Each row is followed by the group that its hidden value falls in (each part has its own value, ranges and names)
[-197   88  -63  139   42   86 -112 -101  132 -224   77   62 -178  -24
  -16 -147 -122 -268   50   64  183  149  154  248  -43  203  227   40
 -297  138  -85  -43 -113  479  -33   47 -246  163 -214    8  164   71
  -54  149 -112  293 -250]
[40]
[ -58  -86  271  -11   42   -3 -302  -91  181  -81 -298  212 -203 -118
   64   -8   24  199 -107 -118  143   75  113 -153 -143   62 -186  117
 -109  -74  104  -71  -78  -24  118  -22  172   32  204 -208  -52 -165
 -184  -36 -140  106  -24]
[61]
[  49  123  -97  -93 -236 -196 -131  115   -6  426  249 -192   84  -94
 -119  241   96  326  -85 -156   44  -32  184 -250   54  -68  -46   83
   39  -18 -242  -19  -97  -77  217   33   34  -53 -120  -44  -40  203
  -17  -62  383  -53   48]
[61]
[  87  -22 -157   -7 -170 -132   -7  111  110  126   -1  -21  -52 -282
  -79  220  -92  129  -61  -79  138  -60  332   -3  -38   -4  161  -51
 -183  -45 -177    5 -279  -27  144  256  183 -130  -33 -208    2  -29
  -73  111   33   19  176]
[51]
[-123   42  158 -172   92 -220 -134 -181 -212   35  -76  -79  -46  114
   72  -80  160  326 -111 -121  202  105 -145 -123 -136 -118 -198  121
  154  172  120   33  -24 -185  167 -152  152  -45   -9  -95  -62   -1
   41 -110  -48  113  172]
[61]
[ -90  116  205   99  -67  137   47   14  -58  169  115  -83  -50  160
   21   23  -29  -47   21  -81   23   46   76   -5  139   53  -93   37
 -156   -2  -35    1    1  195   85 -223   70    4   12  237   34  182
  -83 -109  336  -19 -185]
[59]
[ 184  138   31 -175 -303  -64 -227  286  138  439  191  -89   56 -178
 -190  227 -162  446  -31 -110  102  -44  224 -240   53   26 -160   98
  -72   61 -158   82  -58  -34  155    2  175 -103  -42  -65  -41   43
 -312 -107  378   63    2]
[59]
[  44   54 -126   25 -211 -293  240  223  104  263 -101  -61   -5 -278
  -46  336   59  175  -37   16  -16 -276  233  219   19   62  108 -154
 -114 -223 -452  143 -212  -70  157  232  158 -257   76 -187 -221 -173
  156  108 -100 -160  308]
[54]
[-107   -4    3   44  -51   54   68 -107  -18  -95   29  138  -99  -23
    3   22   65 -232   91  -50  -89   78  229  208  148   44  -28    6
  -97 -163 -155 -205   11  272  -16    8  -92  187   23   82   29  201
  149 -123  148   31 -136]
[40]
[   4    9  209   64 -338   66 -302    6   86  280   21   72 -121   15
 -112  168  -55  568 -138 -267  -25 -140  196 -446  -60   34 -282   71
   11   53   67   10 -164  -23  179   14   56 -120 -245   -1    7   18
 -449 -309  459  -23 -310]
[51]
[-223   38  -68   -7 -127 -344  121 -112 -235  -55  -48  -32 -104  169
  -21   32  261  275  -43  -84   31 -199 -105  197  -57  -64  -77 -179
  190  125 -195   53 -181 -181   64   99  -47 -211 -406  -24 -112  -88
  209  -51  -56  -46  164]
[40]
[-107   29  -60  -65   -7 -270  340  -66 -476    5   28 -197  -70   36
  135   45  147   41 -122 -128    9  -47 -147  220  -51 -100   32  -60
  -74 -112 -108   -3 -124 -388  103  144  264 -149   36   26  -73  -87
  387   81  -92 -284  398]
[39]
[ -69   32  -42  -49   42   24   27  -64 -116 -123   94   12 -100  -99
   47  -64  -55 -239   19  -25   60  185  110  216   32   69   80   90
 -250  -94  -71 -152   10  138  -10   65   21  189   95   22   85   91
  147   66  -22   46   27]
[44]
[ 169  106   51 -264 -124  -82 -381   47   58  214  -16   11   35 -332
  -50   49 -163  460  -70    9   -1  153  118 -111 -101  171 -189  292
  -29 -110  -86   21  195   27  109   41   15  188  255 -301  -93  -15
  -53 -161   60  123   23]
[59]
[ -15  166 -203 -128 -215 -287  280   72 -416  250  234 -297   71  -10
  -35  133   33  278  -58  -30  -33 -155  -59  212    5  -14   47  -81
   15   39 -272  160  -72 -201  110  155   66 -186 -236   42  -83   15
  248  -32  135 -174  289]
[54]
[ -16   74  -34  102  -63   72  138   12  -64  -37   23  -16  -79 -117
   76   32  -84 -228   34   53 -109   69  156  341  100  186  128  -18
 -291 -256 -245  -45   20  170   -3   86  -14  125  174   19    9   87
  228   71   68  -98  -39]
[41]
[  92   32   69 -176 -142  -65  -72   45  -45  220   83   32  -56 -243
  -20  151  -70  253 -113 -219  -10   45  182 -215  -63  -36 -164  219
 -115 -139  -11  -80  -65 -111  153  119  213   43  196  -90  -21   -5
 -107 -174  150  -36   25]
[61]
[  10   81   63   11  -62  -94   22  109  100  156  -86  -42  -74 -199
   17  119 -106  150  -79   -9  116  -53  128   60  -91  119   50   48
 -226  -63 -139  138 -133   50  142   73  164 -114  147 -140  -83 -161
  -66   77 -123   21  103]
[54]
[-206   97  201  141   79  159 -109 -228 -154  -24   58  -72 -108  160
  142 -152   33 -110  -56  -44  -16  206  -44    9    4  156  -40  176
 -169  -71   54  -88  122  261   67 -200 -140  232   62  153   80  203
   86  -76  164   -3 -276]
[39]
[ -50   69  -17 -197  -85 -303  -12  -76 -322   75  -78 -127   44   49
   13    6  158  428  -35   42    6  -62 -149  193  -34   11 -169  -59
  218   39 -162  111  106 -229   83  -16   37  -87 -112 -125 -182  -44
  269 -110  -14  -49  321]
[54]
[-195   15  131  -67 -123 -263   80  -91 -229   30  -56   20 -119  242
  -21   44  255  362  -59 -202   57 -186 -117  -15  -35 -156 -278 -114
  222  161  -29   31 -172 -258  103  -40  123 -246 -316   68 -111  -87
   11 -194   78  -42  108]
[40]
[ 207  104 -176 -200 -122  -67 -200  159   84  327  226 -161  103 -397
  -98  171 -198  157  -55  -14  157  162  324 -128  -12   55  137  203
 -217  -47 -165    0  -22   94  175  129  108  109  152 -209   43  158
  -85   68  172  121  138]
[44]
[-237  -10   90   89  -18 -156  -83 -150  -76 -138 -264    9 -111  214
   25  -73  200  273   -9  115  160 -175  -86  247  -66  106  -49 -270
  120  215 -103  190  -82   20   64  -85  -85 -203 -394  -68 -115 -132
   19   32 -142  104  117]
[44]
[ -38  -31 -140  128   97  133 -302 -263  -47 -113  -58 -146   65  -31
   78 -111   20 -151   39  238  124  292  235  196   87  194  288  -58
  -97  -24 -100  -64  150  362   79 -104 -226  282  -45 -153  108  418
  220  153  167  157   20]
[40]
[ -71   17   76  -25   96   -4 -150 -113   57  -15 -144    4   47   19
   30  -42  119  -67  115  171  100  154  140  223  146  103  -30  -25
   38  -39 -153  -35  189  310   53 -252  -82  164  109  -73  -79  223
  168  -26   52  176   71]
[39]
[-159   91  211   40  128  -83  110    2   98  -81 -134   76 -142   72
   93  -36  100 -214   52  -31  104   93  -10  234   59   19  -75   39
 -127  -78 -135  -37  -53  117   32 -175  122   10  261   24  -84  -34
  151   58 -149   79    3]
[41]
[ 143  -26  -34 -100 -215 -103 -387  -33  123  268 -135  -28  114 -174
 -123  181   13  579  -27   50   74  -30  308 -181    5   54 -100  -28
  202   47 -124   89   25   69  201  -23  -13  -32 -117 -320 -111  166
 -142 -189  295  147   90]
[51]
[ -70  -23   35   79  148  164   32 -230 -235  -88   46 -109  -50    6
  176  -88   -2 -330  -31  -34   54  297  136   89   67   22  148   88
 -249 -146   72 -167   39  145   89  -83   87  233  223   72  142  310
  205   51  153  -33   12]
[61]
[ -44   38  198   64  136  288 -182 -183  -47  -81  -62  -12  -31   22
  130 -171 -121 -203   58  122   40  323  115  150   98  215    1  135
 -221  -94   72  -70  252  399   22 -266  -49  318  267   47   82  267
   51  -54  155  133 -168]
[59]
[ 196  -93  -86  -20 -102   -2 -203  -50  -65  231  -67 -178   94 -228
   20  186  -55  270 -114  -26  120  103  336 -195    8  -22  125  -20
  -71  -99  -15    1  -75 -115  250   65  252  -24  122 -259   15  228
  -18   31  303  -56  259]
[51]
[ -89  -58  -74  220   44   57   33   -4    3 -249  -87  -11 -136    7
  104  -10   86 -484   66   70   40  152  154  418  199  123  242 -197
 -327 -288 -279 -228  -45   32  -49   52   58  114  134    5   51  131
  376  377   25 -162  125]
[41]
[  26  -96  277  -63  -83  -74 -184   79  118  219 -156   69  -67   24
  -23  198  179  270  -68 -234  157  -34  171 -324   82 -170 -300  -20
   40  -69   20 -108 -131 -258  201 -160  406 -160  145  -39 -107    9
 -201  -86  254  -68  152]
[44]
[-148 -161  -44   27  -74 -221 -140 -166 -238 -182 -177   -4  -88  221
   23   20  392  152  -24  -78   58  -36  -23  123  103 -118 -101 -297
  205  -44 -143 -200  -68 -387   43   17   83  -93 -284  -66  -70   89
  314   91  148 -184  313]
[40]
[ -32   -5  -88   82  176  -72  106  -16   84 -114 -226  -81   15 -146
  107   11   35 -343   96  258  187  134  197  492  108  130  307 -149
 -215 -146 -280   33    7  239   54  -53   82   44  273 -184  -75   79
  351  318 -247   88  337]
[59]
[  32  132  207  -63   72   38   18   -9 -100  168   -9 -131  -77 -167
  132  -26 -258  153 -162  -80  153  145    0  -96 -200   97    2  279
 -312    3  156  169  -56   33  186  -36  280  -11  347  -76   19 -113
 -145  -24 -102   63   26]
[59]
[-129   70 -241   83  -87 -213   48  -97 -380  109  129 -408   86  200
   23   27  200  168  -66   95  150  -75  -57  196   38    6  247 -277
   56  176 -235  154 -100 -144  153    9  -62 -186 -474   16    3  202
  281  210  194 -114  309]
[44]
[-135  -59  265  -58    2  -38  -80 -334 -387  -64 -244   13  -85  218
  131 -113  141  455 -109  -79    0  -26 -144  -45 -120  -24 -305  -31
  218  116  225   97   54 -173  131 -152  107  -74 -117  -22  -80  -12
   -5 -327   86   -7   66]
[40]
[  72   81  298  -32  -86  140 -178  -80 -189  295  -11 -126  -50  -96
  120   23 -197  447 -226 -151  -26   87    6 -338 -171  130 -190  285
 -180  -88  214  123   64  -73  229  -73  213   29  260  -38   -1  -17
 -228 -233  232  -99 -117]
[54]
[-224   11  316   93   35   -9 -287  -48  256  -71 -230  166 -127  254
  -24  -60  229   38  102   17  146   35   18   65  139   79 -264  -67
   88   54 -105  -87   68  226   13 -359  -72   24  -67   43 -107   46
  -55  -42   70  170 -145]
[54]
[-283   54  407   75   74   72 -148 -128  200  -45  -62  212 -201  301
  -12  -94  151  -46   60 -191  167   87   38 -149   63  -59 -320  117
   34  177  120 -124  -75  323   55 -376  -16   44  -71  203   18  103
 -257 -233  135  271 -375]
[40]
[ 118   35   85 -245 -265 -170 -207  123  127  334  -20  101   29 -191
 -166  233   23  566  -23 -124   23 -135  236 -225    1  -41 -321   67
  161   23 -130   54  -34  -48  166   13  122  -95  -41 -162 -155  -22
 -254 -309  227  111   48]
[61]
[  52   69  -85 -173 -308 -229 -206  197  303  136   68  209 -132 -317
 -245  199 -126  393  -22 -179   84 -121  277 -111 -106   28 -135  123
  -45   61 -203  -41 -238   56   54  291    3  -71 -183 -233  -49 -188
 -282 -120  -10  202  -84]
[51]
[-166  -61  266  193   34  163  -27  -75   41 -108 -187   92 -142  209
   75  -31  110 -186   71    0   68   31  104  155  176   76  -96 -149
 -136  -78  -27  -95    6  171   18 -243   93    4   32  157  -11   93
   -8    9  153  -24  -76]
[54]
[ 146  141 -132  -85 -107  -68 -246  134   57  176   52 -207   53 -245
  -52   39 -246  293  -60  150  219   76  137   80  -99  206  195   23
 -206  123 -166  237  -38   59  133   92   41  -41  -39 -266   12  -12
 -100  195   14  169  148]
[41]
[ 213   86   23 -166 -137 -131   16  103  -88  410  -73 -189  124 -306
   18  218 -142  477 -115   33   34  -59  168  -60  -79   66  -27   78
  -54  -93 -115  263    4  -99  256   45  278 -137  267 -246 -162  -40
  -35 -113   80  -39  294]
[59]
[-257 -119   63  227   35  -63 -209 -117  240 -279 -234  165 -188  221
  -26  -27  288 -200   95  -18  205   41  155  167  150  -10   14 -237
   20   28 -161 -235 -161  146  -12 -125  -68  -11 -234  -31    0  110
   97  184   25  109  -26]
[51]
[-295  -13  204   20  159 -279  208  -78  -75 -178 -224   46 -235  222
   97  -52  236   -7  -64 -155  322  -95 -159  137 -121 -173  -78 -125
  -16  207   44   60 -336 -205  102  -81  306 -314  -94   21  -84 -272
   26  126 -366   74  255]
[61]
[-253   65 -105  128 -148 -125 -197   97  263 -104  159   83 -157  193
 -200   20  196 -151  125  -52  209  -43  143  155  168   25   44 -187
  -47  190 -333 -181 -210  225  -55  -14 -240  -30 -553  115   69  112
  -42  201  149  178 -168]
[61]
